Below are the code and all the weights of a small trained network. Each question names an input and a class and asks about switching units off, where a switched-off unit gives its printed mean instead of its output.

import numpy as np


def w(rows, s, z=0):
    codes = np.array(rows[::2]) - 128.0
    scale = np.full(codes.shape[1], s)
    scale[-1] = z or s
    return codes * scale


def f(y):
    return np.maximum(y, 0)


def log_softmax(a):
    a = a - a.max(-1, keepdims=True)
    return a - np.log(np.exp(a).sum(-1, keepdims=True))


def net(x, mask):
    res = np.array(x, float).reshape(1, 7) / 4 @ E
    y = f(res @ A[0][:, :-1].T + A[0][:, -1])
    res = res + np.where(mask, y, B[0][:, -1]) @ B[0][:, :-1]
    return log_softmax(res[-1] @ U[:, :-1].T + U[:, -1])


A, B = {}, {}
E = w([
[125,127,123,125,128,127,130,125,117,131,126],'x0',
[121,133,127,125,130,130,127,125,120,131,124],'x1',
[66,84,162,163,84,24,117,188,80,97,110],'x2',
[167,146,121,148,188,125,2,166,76,162,200],'x3',
[129,125,114,128,121,125,128,133,138,133,130],'x4',
[133,200,11,186,164,118,127,111,130,49,98],'x5',
[131,129,139,133,127,131,126,122,129,121,129],'x6',
],0.0099)
A[0] = w([
[174,177,106,142,193,143,75,142,110,143,167,135],'n0',
[158,124,155,74,134,178,140,113,157,177,154,168],'n1',
[103,108,127,100,73,127,245,89,166,101,64,252],'n2',
[155,184,73,132,160,177,140,88,153,114,125,141],'n3',
[146,119,157,83,132,168,134,111,149,171,151,161],'n4',
[103,79,169,87,76,120,194,145,146,125,105,151],'n5',
[131,149,98,166,127,97,126,139,109,71,108,105],'n6',
[172,167,92,136,168,150,105,92,122,141,148,126],'n7',
[123,150,95,129,135,148,199,69,180,104,81,192],'n8',
[145,102,150,78,126,181,127,111,141,164,154,157],'n9',
[170,153,103,157,190,159,53,148,101,134,172,134],'n10',
[166,141,117,141,164,134,2,182,69,147,220,170],'n11',
[91,70,177,101,69,103,155,166,121,133,108,158],'n12',
[108,141,106,189,126,77,124,145,104,86,109,96],'n13',
[103,52,197,114,86,88,129,188,96,149,136,137],'n14',
[146,90,153,137,141,85,81,179,71,171,184,145],'n15',
[161,180,70,127,165,168,137,77,138,108,131,137],'n16',
[108,132,99,166,135,81,118,138,115,61,121,96],'n17',
[150,126,150,74,123,188,132,114,149,169,151,166],'n18',
[151,137,140,76,133,176,131,104,147,160,143,166],'n19',
[101,86,182,108,72,103,178,121,130,128,88,154],'n20',
[158,107,152,89,141,171,138,95,149,184,145,168],'n21',
],0.0076,0.0049)
B[0] = w([
[132,151,72,167,203,89,102,116,117,126,151,193],'n0',
[67,79,93,185,111,141,136,157,90,88,64,191],'n1',
[127,127,77,120,110,118,204,95,226,54,124,252],'n2',
[187,181,121,69,136,130,170,88,191,110,161,200],'n3',
[67,91,102,177,120,134,123,170,95,112,80,181],'n4',
[125,114,102,150,145,67,116,89,175,104,146,202],'n5',
[85,115,87,158,112,165,160,165,116,99,65,170],'n6',
[132,168,44,142,189,103,122,85,142,106,157,179],'n7',
[142,140,190,92,82,178,190,127,178,80,120,215],'n8',
[63,83,108,178,134,134,117,158,97,116,92,182],'n9',
[126,144,75,149,213,82,79,122,133,146,141,200],'n10',
[124,115,140,134,196,113,2,149,84,188,147,236],'n11',
[126,116,121,107,143,55,91,63,169,118,165,206],'n12',
[68,63,125,190,85,165,141,181,72,120,66,172],'n13',
[175,161,162,76,156,70,67,81,162,169,205,215],'n14',
[154,126,170,101,123,171,59,163,84,194,154,199],'n15',
[181,183,77,93,168,115,149,94,172,113,164,199],'n16',
[81,79,105,170,112,160,134,174,95,115,69,171],'n17',
[72,86,93,171,120,134,148,164,106,104,73,187],'n18',
[108,102,79,162,111,132,160,152,119,88,79,181],'n19',
[110,130,109,137,146,66,106,78,176,93,161,202],'n20',
[79,93,110,188,119,127,143,149,109,88,77,188],'n21',
],0.0069,0.012)
U = w([
[68,79,128,173,37,145,168,148,139,85,47,254],'0',
[154,156,113,105,164,55,104,40,172,126,213,135],'1',
[87,108,116,198,144,166,95,222,60,154,83,48],'2',
[174,126,239,38,116,120,73,153,103,207,195,71],'3',
[209,192,132,2,98,225,181,101,173,109,134,96],'4',
],0.0074,0.00084)

Each question gives the input, the list of numbers given to net, and the class t.
The units are the neurons (one row each of A and B). Each row of codes is followed by its name. A weight is (code - 128) times the scale printed after its matrix; where a second scale follows, it is the last column's (A, B and U).
mask holds one flag per neuron, in row order. A switched-off neuron (its flag False) gives its mean, the last column of its row in B, instead of its output. The means were averaged over made-up inputs and are rounded, as every weight is.
A unit's drop is (log p(t) with every unit on - log p(t) with that unit switched off) / (log p(t) with every unit on - log p(t) with every unit switched off).
The circuit of an input: a set's keep is (log p(t) with only the set's units on - log p(t) with every unit switched off) / (log p(t) with every unit on - log p(t) with every unit switched off). Starting from the 12 units with the biggest drops (on a tie, the unit counted first), units are removed one at a time, each time the one whose removal leaves the highest keep (on an exact tie, the one counted first), for as long as the keep stays at least 0.8.
circuit, biggest first: the units of the circuit, biggest drop first
unit that matters most: the unit with the biggest drop
k most important neurons: the k neurons with the biggest drops, biggest first
drop when u is switched off: that unit's drop, to one decimal
input [1,-7,1,-7,-3,-5,-6], class 1: circuit, biggest first => (n12)
input [7,-2,5,1,8,4,7], class 2: circuit, biggest first => (n2; n3)
input [7,-4,7,-5,8,0,2], class 1: 2 most important neurons => (n14; n12)
input [-1,-8,1,1,3,4,-4], class 2: circuit, biggest first => (n2; n12)
input [-4,4,-2,1,1,-7,-2], class 2: 2 most important neurons => (n2; n8)
input [4,-2,1,-8,0,-1,-2], class 1: 2 most important neurons => (n20; n5)
input [-6,-4,0,0,6,0,-7], class 0: 4 most important neurons => (n14; n11; n16; n3)
input [4,-8,-7,-3,-1,1,-4], class 4: 2 most important neurons => (n3; n16)
input [0,6,8,1,0,-3,-4], class 3: 2 most important neurons => (n15; n2)
input [5,8,0,1,6,0,8], class 2: 2 most important neurons => (n14; n2)
input [-3,-2,1,0,1,1,-5], class 0: 2 most important neurons => (n14; n11)
input [-4,-3,-5,0,-2,1,2], class 4: drop when n11 is switched off => 0.2
input [-2,-8,4,2,4,-5,-7], class 3: drop when n16 is switched off => 0.0
input [8,-2,7,5,3,0,4], class 3: unit that matters most => n14
input [4,-2,4,-6,6,0,7], class 1: drop when n1 is switched off => 0.2
input [4,5,7,2,-3,-7,3], class 3: 2 most important neurons => (n15; n2)
